Below are the code and all the weights of a small trained network. Each question names an input and a class and asks about switching units off, where a switched-off unit gives its printed mean instead of its output.

import numpy as np


def w(rows, s, z=0):
    codes = np.array(rows[::2]) - 128.0
    scale = np.full(codes.shape[1], s)
    scale[-1] = z or s
    return codes * scale


def f(y):
    return np.maximum(y, 0)


def log_softmax(a):
    a = a - a.max(-1, keepdims=True)
    return a - np.log(np.exp(a).sum(-1, keepdims=True))


def net(x, mask):
    res = np.array(x, float).reshape(1, 6) / 4 @ E
    y = f(res @ A[0][:, :-1].T + A[0][:, -1])
    res = res + np.where(mask, y, B[0][:, -1]) @ B[0][:, :-1]
    return log_softmax(res[-1] @ U[:, :-1].T + U[:, -1])


A, B = {}, {}
E = w([
[41,166,78,90,255,116,113,128,229,154],'x0',
[74,228,111,195,142,109,113,79,120,50],'x1',
[70,206,42,184,37,96,115,68,195,177],'x2',
[112,176,162,100,121,123,86,121,86,185],'x3',
[86,154,213,110,94,127,67,204,185,96],'x4',
[7,138,152,133,196,102,96,93,67,100],'x5',
],0.0072)
A[0] = w([
[120,116,153,115,154,133,130,138,142,146,72],'n0',
[6,146,208,116,149,127,102,162,126,103,143],'n1',
[135,105,122,146,139,102,106,125,134,163,138],'n2',
[244,118,160,137,94,135,139,144,117,55,216],'n3',
[63,149,100,134,114,129,120,107,159,122,251],'n4',
[131,157,123,134,108,128,139,116,135,139,145],'n5',
[137,116,91,129,135,129,142,103,95,139,156],'n6',
[106,91,141,106,144,128,126,149,166,153,106],'n7',
[85,102,134,119,148,132,120,145,115,130,125],'n8',
[95,93,155,129,116,141,118,133,129,115,168],'n9',
[188,96,127,127,119,133,143,122,119,108,110],'n10',
[105,146,117,146,107,122,129,128,181,109,147],'n11',
[135,122,148,128,90,119,116,157,192,150,168],'n12',
[41,133,179,123,143,131,110,159,127,123,156],'n13',
[176,112,154,144,103,132,125,143,129,92,232],'n14',
[159,125,144,120,169,139,136,153,174,136,141],'n15',
[132,120,133,133,113,128,121,121,90,169,87],'n16',
[96,187,78,141,75,117,128,112,202,100,201],'n17',
[61,190,120,139,156,144,124,126,118,107,169],'n18',
[142,106,154,110,195,133,115,177,229,120,203],'n19',
[122,148,94,135,128,129,136,121,149,91,193],'n20',
[71,229,116,141,164,127,126,120,165,59,201],'n21',
[151,134,130,131,141,147,128,143,171,153,129],'n22',
[100,157,104,149,103,128,131,126,182,108,174],'n23',
[158,177,186,116,87,128,104,174,162,174,171],'n24',
],0.014,0.0028)
B[0] = w([
[152,137,102,158,133,116,124,156,152,114,152],'n0',
[136,182,180,150,193,45,81,106,80,123,235],'n1',
[126,122,134,108,101,125,148,134,109,84,146],'n2',
[227,137,158,120,91,138,63,133,72,183,236],'n3',
[134,123,120,123,157,95,178,156,193,83,218],'n4',
[103,122,117,154,135,137,89,126,164,126,161],'n5',
[105,106,134,128,167,122,128,149,77,98,163],'n6',
[203,115,131,173,149,126,147,150,171,120,167],'n7',
[122,174,130,159,95,97,131,115,147,101,161],'n8',
[152,141,113,118,151,81,143,127,152,127,154],'n9',
[164,136,136,128,119,149,131,138,76,134,181],'n10',
[103,150,130,95,110,126,143,118,170,133,183],'n11',
[170,133,156,64,84,132,147,157,138,135,184],'n12',
[131,171,158,170,163,66,122,95,123,122,201],'n13',
[184,124,140,98,115,118,119,133,99,153,190],'n14',
[135,78,81,129,111,119,115,118,100,135,169],'n15',
[72,101,92,82,142,137,132,110,119,117,155],'n16',
[90,153,124,178,139,156,101,130,252,153,245],'n17',
[148,149,180,92,148,71,144,138,136,126,215],'n18',
[152,53,52,164,117,185,173,170,132,115,212],'n19',
[79,159,139,124,128,109,109,121,144,137,172],'n20',
[67,138,182,48,151,68,155,98,43,89,254],'n21',
[132,94,151,107,75,123,138,122,92,104,159],'n22',
[79,148,145,107,113,131,142,109,177,130,199],'n23',
[130,140,122,87,57,116,57,88,155,170,200],'n24',
],0.019,0.014)
U = w([
[4,89,61,68,160,156,219,95,70,87,134],'0',
[49,100,16,171,108,171,236,180,252,95,121],'1',
[106,158,132,41,8,188,107,122,184,219,125],'2',
[206,76,95,118,115,117,123,179,16,149,197],'3',
[145,188,155,208,99,225,138,137,109,181,5],'4',
[69,254,231,103,202,17,145,67,132,97,178],'5',
[101,169,58,254,139,124,99,116,195,142,10],'6',
],0.0054,0.002)

Each question gives the input, the list of numbers given to net, and the class t.
The units are the neurons (one row each of A and B). Each row of codes is followed by its name. A weight is (code - 128) times the scale printed after its matrix; where a second scale follows, it is the last column's (A, B and U).
mask holds one flag per neuron, in row order. A switched-off neuron (its flag False) gives its mean, the last column of its row in B, instead of its output. The means were averaged over made-up inputs and are rounded, as every weight is.
A unit's drop is (log p(t) with every unit on - log p(t) with that unit switched off) / (log p(t) with every unit on - log p(t) with every unit switched off).
The circuit of an input: a set's keep is (log p(t) with only the set's units on - log p(t) with every unit switched off) / (log p(t) with every unit on - log p(t) with every unit switched off). Starting from the 12 units with the biggest drops (on a tie, the unit counted first), units are removed one at a time, each time the one whose removal leaves the highest keep (on an exact tie, the one counted first), for as long as the keep stays at least 0.8.
circuit, biggest first: the units of the circuit, biggest drop first
unit that matters most: the unit with the biggest drop
top k neurons: the k neurons with the biggest drops, biggest first
drop of u: that unit's drop, to one decimal
input [5,-4,-1,-5,0,-2], class 1: unit that matters most	n3
input [7,-2,-8,8,2,-2], class 6: circuit, biggest first	n21, n19
input [-1,0,7,-5,3,-2], class 1: top 2 neurons	n3, n1
input [-1,-5,6,0,-1,5], class 1: circuit, biggest first	n21, n1, n3
input [1,1,4,3,3,-3], class 2: top 3 neurons	n1, n24, n13
input [-3,-5,0,2,8,-1], class 3: top 2 neurons	n17, n23
input [1,-2,-8,0,5,2], class 3: top 2 neurons	n19, n17
input [5,-5,3,0,4,-5], class 1: top 2 neurons	n19, n3
input [2,-8,-2,1,-7,7], class 3: top 2 neurons	n17, n21
input [-3,-3,2,0,-6,8], class 0: top 2 neurons	n1, n3
input [8,3,-6,-8,4,-7], class 1: top 2 neurons	n19, n1
input [4,1,6,1,7,-8], class 2: top 2 neurons	n24, n12
input [2,-3,-1,-2,3,-8], class 3: top 2 neurons	n17, n19
input [4,-6,7,-8,4,-8], class 1: circuit, biggest first	n19
input [4,-5,2,-2,-3,-3], class 1: drop of n3	0.2
input [-1,2,3,4,6,-4], class 2: drop of n24	0.2
input [3,-7,2,6,5,-1], class 2: drop of n24	0.7
